Below is a small trained network, with its code and all its weights. Each question gives an input and a class and asks what happens when units are switched off, that is, made to give their printed mean instead of their output.

import numpy as np


def w(rows, s, z=0):
    codes = np.array(rows[::2]) - 128.0
    scale = np.full(codes.shape[1], s)
    scale[-1] = z or s
    return codes * scale


def norm(h):
    return h / np.sqrt((h * h).mean(-1, keepdims=True) + 1e-5)


def f(y):
    return y / 2 * (1 + np.tanh(0.7978845608 * (y + 0.044715 * y**3)))


def log_softmax(a):
    a = a - a.max(-1, keepdims=True)
    return a - np.log(np.exp(a).sum(-1, keepdims=True))


def net(x, mask):
    res = np.array(x, float).reshape(1, 7) / 4 @ E
    u = 0
    for l in range(3):
        y = f(norm(res) @ A[l][:, :-1].T + A[l][:, -1])
        res = res + np.where(mask[u : u + 8], y, B[l][:, -1]) @ B[l][:, :-1]
        u += 8
    return log_softmax(norm(res)[-1] @ U[:, :-1].T + U[:, -1])


A, B = {}, {}
E = w([
[130,125,133,125,129,126,123,127,125,125,127],'x0',
[129,124,127,125,129,127,129,127,125,129,127],'x1',
[126,124,126,136,129,125,130,124,128,132,124],'x2',
[54,62,121,4,161,106,133,110,237,139,37],'x3',
[143,167,54,133,54,152,27,36,145,109,175],'x4',
[126,132,129,134,124,131,126,134,133,127,129],'x5',
[99,176,118,122,184,236,84,141,105,246,118],'x6',
],0.0012)
A[0] = w([
[108,150,36,89,190,191,65,70,136,190,58,75],'L0N0',
[125,137,117,129,91,109,121,104,167,107,148,10],'L0N1',
[143,82,151,92,54,77,120,103,184,79,182,68],'L0N2',
[128,108,135,133,99,109,128,120,171,128,165,43],'L0N3',
[166,139,146,185,121,42,193,152,56,37,109,42],'L0N4',
[98,184,208,184,178,241,139,232,64,255,191,80],'L0N5',
[76,144,170,118,106,114,122,148,136,130,152,111],'L0N6',
[136,114,96,76,181,112,147,102,155,140,63,159],'L0N7',
],0.0018,0.0011)
B[0] = w([
[118,103,181,123,74,143,111,156,240,181,196,174],'L0N0',
[159,141,82,77,132,153,105,85,108,127,99,104],'L0N1',
[129,154,85,117,179,150,147,126,84,117,31,133],'L0N2',
[150,145,95,92,138,150,137,112,90,122,89,106],'L0N3',
[122,160,175,104,89,162,136,164,189,178,218,144],'L0N4',
[186,169,60,108,225,111,179,111,31,56,10,251],'L0N5',
[175,102,124,155,163,95,174,123,128,114,116,123],'L0N6',
[60,88,174,123,124,125,159,192,188,136,108,153],'L0N7',
],0.0013,0.002)
A[1] = w([
[84,59,189,59,217,89,207,175,185,152,39,61],'L1N0',
[107,90,111,101,56,57,112,88,181,21,126,121],'L1N1',
[145,143,175,148,98,87,163,189,69,61,157,24],'L1N2',
[144,125,189,136,95,45,186,194,74,32,137,2],'L1N3',
[218,177,47,206,107,149,91,38,101,125,185,45],'L1N4',
[157,155,234,219,158,140,195,255,13,153,185,221],'L1N5',
[58,110,61,37,89,148,35,38,186,142,113,91],'L1N6',
[219,179,40,208,102,151,80,25,102,126,185,4],'L1N7',
],0.0022,0.00053)
B[1] = w([
[122,173,157,177,67,152,76,170,20,114,208,232],'L1N0',
[175,155,102,101,144,87,205,125,53,36,52,172],'L1N1',
[125,79,102,151,102,111,120,79,198,139,159,149],'L1N2',
[119,65,131,177,106,115,99,100,199,160,204,161],'L1N3',
[53,82,206,67,143,109,161,216,130,135,90,206],'L1N4',
[178,125,23,115,154,132,100,2,215,118,74,252],'L1N5',
[227,184,72,224,127,162,144,69,152,139,147,200],'L1N6',
[48,81,220,73,145,115,161,225,113,142,111,212],'L1N7',
],0.0018,0.0025)
A[2] = w([
[56,160,191,69,165,190,87,219,40,197,118,95],'L2N0',
[202,59,97,182,129,56,176,43,252,122,188,105],'L2N1',
[94,93,193,105,74,47,174,192,76,43,137,84],'L2N2',
[96,94,194,110,71,47,173,194,73,43,142,84],'L2N3',
[193,163,34,178,217,187,164,75,127,196,59,101],'L2N4',
[98,94,186,101,85,45,175,192,72,43,125,87],'L2N5',
[181,172,40,95,142,92,151,52,95,44,36,10],'L2N6',
[184,50,82,148,136,43,187,37,235,61,141,122],'L2N7',
],0.0024,0.0013)
B[2] = w([
[107,18,215,251,162,23,222,196,80,118,219,255],'L2N0',
[17,112,214,155,139,150,127,233,67,196,154,199],'L2N1',
[145,197,60,82,90,203,53,54,207,164,107,198],'L2N2',
[140,195,61,75,91,201,57,55,208,160,96,200],'L2N3',
[134,151,89,24,7,107,82,63,204,44,100,247],'L2N4',
[139,194,67,101,88,207,52,61,204,179,121,195],'L2N5',
[230,66,115,149,237,77,192,108,69,90,105,174],'L2N6',
[76,96,212,168,186,121,160,230,56,179,169,226],'L2N7',
],0.002,0.0025)
U = w([
[3,3,254,250,206,51,230,254,10,250,254,241],'0',
[77,254,13,4,3,253,2,6,253,243,137,136],'1',
[254,71,3,57,249,3,253,4,8,2,2,2],'2',
],0.0033,0.0011)

Each question gives the input, the list of numbers given to net, and the class t.
The units are the neurons (one row each of A and B). Each row of codes is followed by its name. A weight is (code - 128) times the scale printed after its matrix; where a second scale follows, it is the last column's (A, B and U).
mask holds one flag per neuron, layer by layer. A switched-off neuron (its flag False) gives its mean, the last column of its row in B, instead of its output. The means were averaged over made-up inputs and are rounded, as every weight is.
A unit's drop is (log p(t) with every unit on - log p(t) with that unit switched off) / (log p(t) with every unit on - log p(t) with every unit switched off).
The circuit of an input: a set's keep is (log p(t) with only the set's units on - log p(t) with every unit switched off) / (log p(t) with every unit on - log p(t) with every unit switched off). Starting from the 12 units with the biggest drops (on a tie, the unit counted first), units are removed one at a time, each time the one whose removal leaves the highest keep (on an exact tie, the one counted first), for as long as the keep stays at least 0.8.
units of the circuit, in order: the units of the circuit, biggest drop first
k most important neurons: the k neurons with the biggest drops, biggest first
k most important neurons of layer l: the k neurons of layer l with the biggest drops, biggest first
drop of u: that unit's drop, to one decimal
input [6,2,-4,7,1,-8,0], class 2: 3 most important neurons -> (L1N6; L1N7; L1N3)
input [-3,-3,-6,5,-2,3,8], class 0: units of the circuit, in order -> (L2N0)
input [1,-5,0,6,-1,-4,8], class 0: units of the circuit, in order -> (L1N5; L2N0)
input [5,-2,7,-3,0,2,3], class 2: 2 most important neurons -> (L1N5; L0N5)
input [-6,-8,-1,6,1,7,-2], class 2: units of the circuit, in order -> (L1N1; L2N6)
input [1,2,2,-1,-1,-5,-8], class 0: 2 most important neurons -> (L1N3; L2N7)
input [-2,6,-1,3,1,8,0], class 2: 3 most important neurons -> (L1N6; L1N1; L1N7)
input [-2,6,3,0,-1,-1,7], class 2: 2 most important neurons -> (L0N5; L1N7)
input [2,-5,2,1,-7,-1,0], class 1: 2 most important neurons -> (L1N0; L1N6)
input [1,-4,-2,5,-1,1,1], class 0: 2 most important neurons -> (L1N5; L2N0)
input [5,-1,1,0,6,-8,7], class 0: 4 most important neurons -> (L1N5; L1N7; L2N0; L1N4)
input [1,-4,-1,2,6,-1,0], class 2: 2 most important neurons -> (L1N1; L1N3)
input [-8,0,6,1,-4,8,-8], class 1: 3 most important neurons of layer 1 -> (L1N6; L1N0; L1N5)
input [-4,2,7,-4,-7,-5,1], class 2: units of the circuit, in order -> (L1N5)
input [-7,1,-6,-6,-1,8,6], class 2: 2 most important neurons -> (L1N5; L0N5)
input [-5,2,2,-5,-7,-2,8], class 2: drop of L1N5 -> 0.2
input [-8,8,1,1,-2,8,-7], class 1: drop of L2N0 -> 0.7
input [-8,-3,5,4,-1,2,3], class 0: drop of L1N5 -> 1.4
